[106 132  99 180]  Fofu
[106 132  99 109]  nipi
[106 132  99 155]  sokom
[112 132  86 175]  vib
[178 138 119 105]  dok
[172  72 150 180]  zodaf
[106 132  98 109]  kag
[174  98  85 175]  Burer
tail: [132  98] : [109]
tail: [98 85] : [175]
tail: [106 132  98] : [109]
q: [172  72 150 180] : zodaf
tail: [172  72 150] : [180]
tail: [132  86] : [175]

[128 125 124 109 132 128 123 128 108 143 132 144 109 119 131 154 119 147
 124 160 124 120 117 139 150 128 121 116 156  72]  rif
[100  89 128 149 107 150 153 100 115 111 130 120 142 121 128 135 129 126
 139 153 128 122 124 108 128  94 145 118 128  66]  fuga
[100  89 128 149 107 150 153 100 115 111 130 120 142 121 128 135 129 126
 139 153 128 122 124 108 128 190 123 100 138 133]  pidon
[103 106 144 130 128 137 161 103 112 103 129 120 109 132 103 110 131 148
 128 154 144 144 130 108 128 157 120 123 126 123]  memuv
[180 113 160  84 116 122 128 180 159 103 105 182 159 190 133 104 139  94
 106  73 139  91 155  94 119  94 145 118 128  62]  val
[128 128 137 112 105 128 108 128 101 124 140 161 101 128 117 156 132 138
 123 133 154 131 115 127 155  91 100 121 121  82]  nok
[180 113 160  84 116 122 128 180 159 103 105 182 159 190 133 128 148 128
 105  74 134 128 128  98 118  95 151 107 128  70]  noz
[154 127 169 109 128 112  82 154 146 116  97 182 125 176 127  87 130 102
 115  86 156 102 128 110  93 128 128  99 154  64]  tatam
[100 112 137 111 106 157 109 100 100 122 138 160 101 127 117 104 139  94
 107  73 154 133 115 126 128  91 101 120 128  82]  Dako
tail: [104 139  94 106  73] : [139  91 155  94 119  94 145 118 128  62]
tail: [128 157] : [120 123 126 123]

[177 117 137 103  74] = kimar
[177 116 137  85 126] = Mupi
[ 80 201 137 103  73] = Gerig
q: [177 117 137 103  74] : kimar
tail: [177 117 137 103] : [74]
tail: [137  85] : [126]
tail: [177 116] : [137  85 126]
tail: [117 137] : [103  74]
tail: [177 116 137] : [ 85 126]

[129 124 127 116  77]  guza
[136 126 127 117  77]  Dodeb
[136 125 127 117  60]  vesol
[151 127 126 121 125]  gugiz
[137 126 126 121  82]  zere
tail: [126 126] : [121  82]
tail: [136 126 127 117] : [77]
tail: [126 126 121] : [82]
tail: [136 126] : [127 117  77]
tail: [127 126 121] : [125]
tail: [129 124 127 116] : [77]
tail: [129 124] : [127 116  77]

[128  92 118 109  81 120 137  75 192 123  81 155  71 152 135 155]  nur
[138 106 166  96 118 164  98  93 154 130 115 155  72 181 177 173]  lusa
[ 94  86  97 156 106 104 156 107 146  95 101 107 157 104 106 149]  kemup
[126 142 153 136 175 148 103 175  70 123 172 117 110 131 141 126]  tivu
[103  76 143 139 138 155 106 117 129  91 132 120  95 145 158 176]  dodu
[126 142 117 109  81 120 137 175 120 181 138 148 131 127 116  83]  sofug
tail: [118 109  81 120 137] : [ 75 192 123  81 155  71 152 135 155]
tail: [155  72] : [181 177 173]

[129  54 115 121 129 117 172 128 118] : Loto
[157  77 136 123 130 156 150 135 167] : rileg
[114 128 118 146 129 109  75 137 135] : sirus
[129 175 128 147 115 138 137 118 154] : rig
[126  89 121 139 138 109  83 135 170] : besa
[130 148 117 116 134 139 100 125 154] : Rozu
[139 137 128 123 134 125 100 125 154] : vogol
[130 149 117 116 139 149 109 118 116] : mipid
tail: [ 77 136 123 130] : [156 150 135 167]
tail: [117 116 134] : [139 100 125 154]
tail: [130 149 117 116] : [139 149 109 118 116]
tail: [125 100] : [125 154]

[112  90 159 147 127 137  72 120 106 134 103 101 106 134 164  60 112 158
  97 120 113 169 145 130 120 158 117 123 121  84  95 155] : pubu
[128 173 131  94 187 108 165  79 134 109 155 185 155 139 117 173 157  81
 154 131 161  76 123 124 180 139 144 154 119 174 204 124] : leb
[113  82 113 131 133 115  96 115 138 139  93  94  89 162 132  85 111 158
 135 159 122 149 117 129 120 157 117 119 159 122  73 111] : Ropad
[113  82 113 131 133 115  96 119 106 139  93  94  89 162 132  85 112 167
 135 159 122 149 117 129  60  74 122 119 137 171 203 107] : kagid
tail: [120 106] : [134 103 101 106 134 164  60 112 158  97 120 113 169 145 130 120 158 117
 123 121  84  95 155]
tail: [112 158] : [ 97 120 113 169 145 130 120 158 117 123 121  84  95 155]
tail: [145 130 120 158 117] : [123 121  84  95 155]
tail: [120 158 117] : [123 121  84  95 155]

[128  96 135 118 112 145 145 143 112 136 126 130 129 170 155 124 126 125
  97 127 114 137 122 121 145 123 114 149 132 146 144 155 127 131 113] -> Gamot
[140 131 128 128 115 119 135 110 138 115 127 118 128 128 106 135 155 135
 160 130 124 131 138 154 128 112 146 126 127 141 122 131 115 140 129] -> torop
[154 125  57 183 138 152 137  98 107 125 128 145 128 106 109 155 149 140
 164 108 156 104  98 103 155 121 143 117  99 127 142 111 176 183 147] -> sab
[100  67  91 141 144 169 152 138 130 177 128 144 128 123 157 181 176 123
 128 185 106 116 121 131 121  91 134 121 134 150 115 130 112 117 131] -> Bukol
[131 144 124 123 110 112 146 119 145 129 140 129 150 143 132 150 135 123
 150 144 128 128 150 163 138 108 153 126 123 116 113 140 130 149 137] -> Zun
[144 124 113 134 100 118 158 152 111 143 137 117 120 122 106 138 134 148
 110 140 138 107 143 128 134 141 123 108 117 122 146 122 128 118 146] -> bem
[126 101 104 136 118 137 155 146 118 157 145 124 116 106 109 155 149 139
 118 156 126 111 135 129 128 122 127 114 123 134 135 125 122 118 139] -> sude
[161 128 151 155 126 149 141 130 140 124 102 156 114  93 114 133 111 138
 102 109 145 158 169 124 121 108 118 137 130 141 121 116 118 131 138] -> vof
tail: [128 145 128 106 109] : [155 149 140 164 108 156 104  98 103 155 121 143 117  99 127 142 111 176
 183 147]
tail: [106 109 155 149 139] : [118 156 126 111 135 129 128 122 127 114 123 134 135 125 122 118 139]
tail: [155 127] : [131 113]

[126 133 126 123 145 125 135 117 134 126 123 128 118 184 110 104 130 129
 121 130 106 122 128 127 163 126 154 119 122 119 144 109 108  60 119 135
 126 180 127 128 131 129] : taz
[123 127 126 118 145 125 136 117 135 126 141 128 134 120 126 129 130 122
 129 131 106 134 128 127 129 126 131 154 122 118 162 125 127 141 135 113
 125 128 128 128 131 129] : tuzed
[126 134 126 149 107 125 115 129 109 130 109 128 123 122 122 137 131 128
 121 130 106 122 128 136 129 135 107  82 115 160  74 151 128 140 117 156
 140  94 136 133 131 130] : Tobof
tail: [135 113 125 128 128] : [128 131 129]
tail: [145 125 136 117] : [135 126 141 128 134 120 126 129 130 122 129 131 106 134 128 127 129 126
 131 154 122 118 162 125 127 141 135 113 125 128 128 128 131 129]
tail: [128 121 130 106 122] : [128 136 129 135 107  82 115 160  74 151 128 140 117 156 140  94 136 133
 131 130]
tail: [122 118] : [162 125 127 141 135 113 125 128 128 128 131 129]
tail: [126 133 126] : [123 145 125 135 117 134 126 123 128 118 184 110 104 130 129 121 130 106
 122 128 127 163 126 154 119 122 119 144 109 108  60 119 135 126 180 127
 128 131 129]
tail: [126 141 128] : [134 120 126 129 130 122 129 131 106 134 128 127 129 126 131 154 122 118
 162 125 127 141 135 113 125 128 128 128 131 129]
tail: [163 126 154] : [119 122 119 144 109 108  60 119 135 126 180 127 128 131 129]

[114 171  71 108 138 185 115 155 140 120 117 147 112 163] : nediz
[142 124 135 112 122 185 152 159 139 141 115 123 143 146] : kila
[112 139 106 137 126 128 126 108 105 140 144 133 108 122] : gefa
[135 144 124 132 147 157 110 128 105  98 116 103 146 106] : Pez
[124 135 116 126 127 143 134 131 124 132 121 130 122 133] : zogak
[112 169  71 108 132 159 113 149 152 126 134 149 108 164] : debe
[141 139 134 128 147 147 106 134 110  98 118 103 148 106] : Kad
[128 128 135 135 139 128 106 108 134  99 152 128 135 111] : Mas
[132 124 127 113 122 137 146 153 154 140 115 144 131 153] : feru
tail: [157 110 128] : [105  98 116 103 146 106]
tail: [112 122] : [185 152 159 139 141 115 123 143 146]

[142  81  83 106 128]  Vune
[105  93 153 106 128]  sise
[179  93 154 170 112]  buk
[178  92 106 123 165]  tabi
[130  99 152 193 113]  vud
[166  93 154 170 113]  sel
[142  82  83 106 128]  ful
[188  84 123 152 134]  kifub
[178  93 154 170 112]  sepi
tail: [ 99 152] : [193 113]
tail: [166  93] : [154 170 113]
tail: [ 84 123 152] : [134]
q: [178  92 106 123 165] : tabi
tail: [178  93] : [154 170 112]
tail: [82 83] : [106 128]
tail: [105  93] : [153 106 128]

[128  97 110 146  78  90 195  52 109 172  92 155] : rato
[120 158 123 186 133  90 195  92 109 173 126 189] : Vaki
[128  97 110 186 132  90 195  51 109 172  92 155] : Pivuv
[128  97 110 186 132  89 195  51 109 172  92 155] : nog
tail: [186 132  90 195] : [ 51 109 172  92 155]
tail: [78 90] : [195  52 109 172  92 155]
tail: [ 92 109] : [173 126 189]
tail: [132  90 195] : [ 51 109 172  92 155]
q: [128  97 110 146  78  90 195  52 109 172  92 155] : rato
tail: [186 133  90] : [195  92 109 173 126 189]
tail: [158 123 186] : [133  90 195  92 109 173 126 189]

[128 127 127 130 121 125 127  86 128 125 133 129 126 121 131 130] : dizu
[123 130 131 127 120 126 128  77 131 129 130 125 125 109 125 131] : vided
[128 126 127 132 125 125 127 115 124 124 134 131 126 109 132 131] : suf
[123 130 131 127 120 126 128  77 131 129 130 125 130 109 125 131] : Bufa
[125 129 129 130 121 125 128  86 128 128 133 127 128 107 128 131] : vimuz
[134 126 121 130 101 131 127 205 151 133 110 131 124  94 124 124] : sufuz
[123 130 130 127 117 125 128  86 134 130 128 126 129 107 126 131] : Vob
[128 128 131 126 132 129 128 133 122 127 123 127 131 143 127 128] : ruret
[134 126 121 130 101 131 127 205 151 125 110 130 126 121 131 124] : Ziki
tail: [128 125] : [133 129 126 121 131 130]
tail: [129 126 121 131] : [130]
tail: [121 125 128  86 128] : [128 133 127 128 107 128 131]

[121 135 128 136 110 130 134 110 197 130 133 107 142 101 142  93]  zuve
[121 135 128 137 111 130 135 111 197 134 131 107 143 139 165  98]  Poder
[121 135 129 136 110 130 134 111 197 134 131 107 143 139 165 117]  fuzif
tail: [135 128 136 110] : [130 134 110 197 130 133 107 142 101 142  93]
tail: [134 110 197 130 133] : [107 142 101 142  93]
tail: [134 111] : [197 134 131 107 143 139 165 117]
tail: [128 137] : [111 130 135 111 197 134 131 107 143 139 165  98]
tail: [121 135 129 136 110] : [130 134 111 197 134 131 107 143 139 165 117]
tail: [129 136] : [110 130 134 111 197 134 131 107 143 139 165 117]

[137 157 144 150 155 119 121  94 143 104 119 138 149 115 153 111 146 168
 103 124 119 105 130 134 107 109 114  86 135 111  98 112  94 129 143 142
 143 147 100 160 128 140] -> Dumab
[143 136 117 119 118 105 157 128 141 112 145 103 134 122 126 128 135 131
 108 141 112 111 139 120 154 125 124 150 125 130 101 105 117 150 132 132
 122 137 133 138 134 129] -> Fip
[140 125 115 142 126 123 128 117 167 130 136 112 130 146 140  93 141 119
 135 153 117 124 130 120 133 130 122 108 150 129 115 102 140 132 148 112
 116 116  96 129 110 113] -> Fom
[152 120  69 149 131 153 130 126 166 154 131 118 134 116 153 132 158 130
 121 119 142 120 134 129 164 149 126 148 129 124 107 130 172 127 130 126
 111  95  84 179 145 109] -> Lerol
[135 114 113 101 134 160 110 125 147 113 112 156 129 116 153 132 159  91
 152 121 109 136 152 137 104 173 121 142 128 146 139 132 140 133 117 104
 150 107 122 148 135 135] -> viki
tail: [116 153 132 158] : [130 121 119 142 120 134 129 164 149 126 148 129 124 107 130 172 127 130
 126 111  95  84 179 145 109]
tail: [117 104] : [150 107 122 148 135 135]

[156 162 107 116]  taluf
[143 136 139 115]  mani
[138 119 161 122]  peme
[ 82 166  80 122]  ronak
[110 165 107 120]  nozon
[ 99 167 102 122]  zak
[ 90 162 106 116]  Ziri
[101 172  94 122]  lis
[ 86 169  79 125]  kemem
[ 86 170  99 120]  buv
[ 90 162 107 116]  vufol
[ 75 169  80 125]  lifos
tail: [ 86 170] : [ 99 120]
tail: [ 86 169] : [ 79 125]
tail: [166  80] : [122]
tail: [ 82 166] : [ 80 122]
q: [ 90 162 106 116] : Ziri

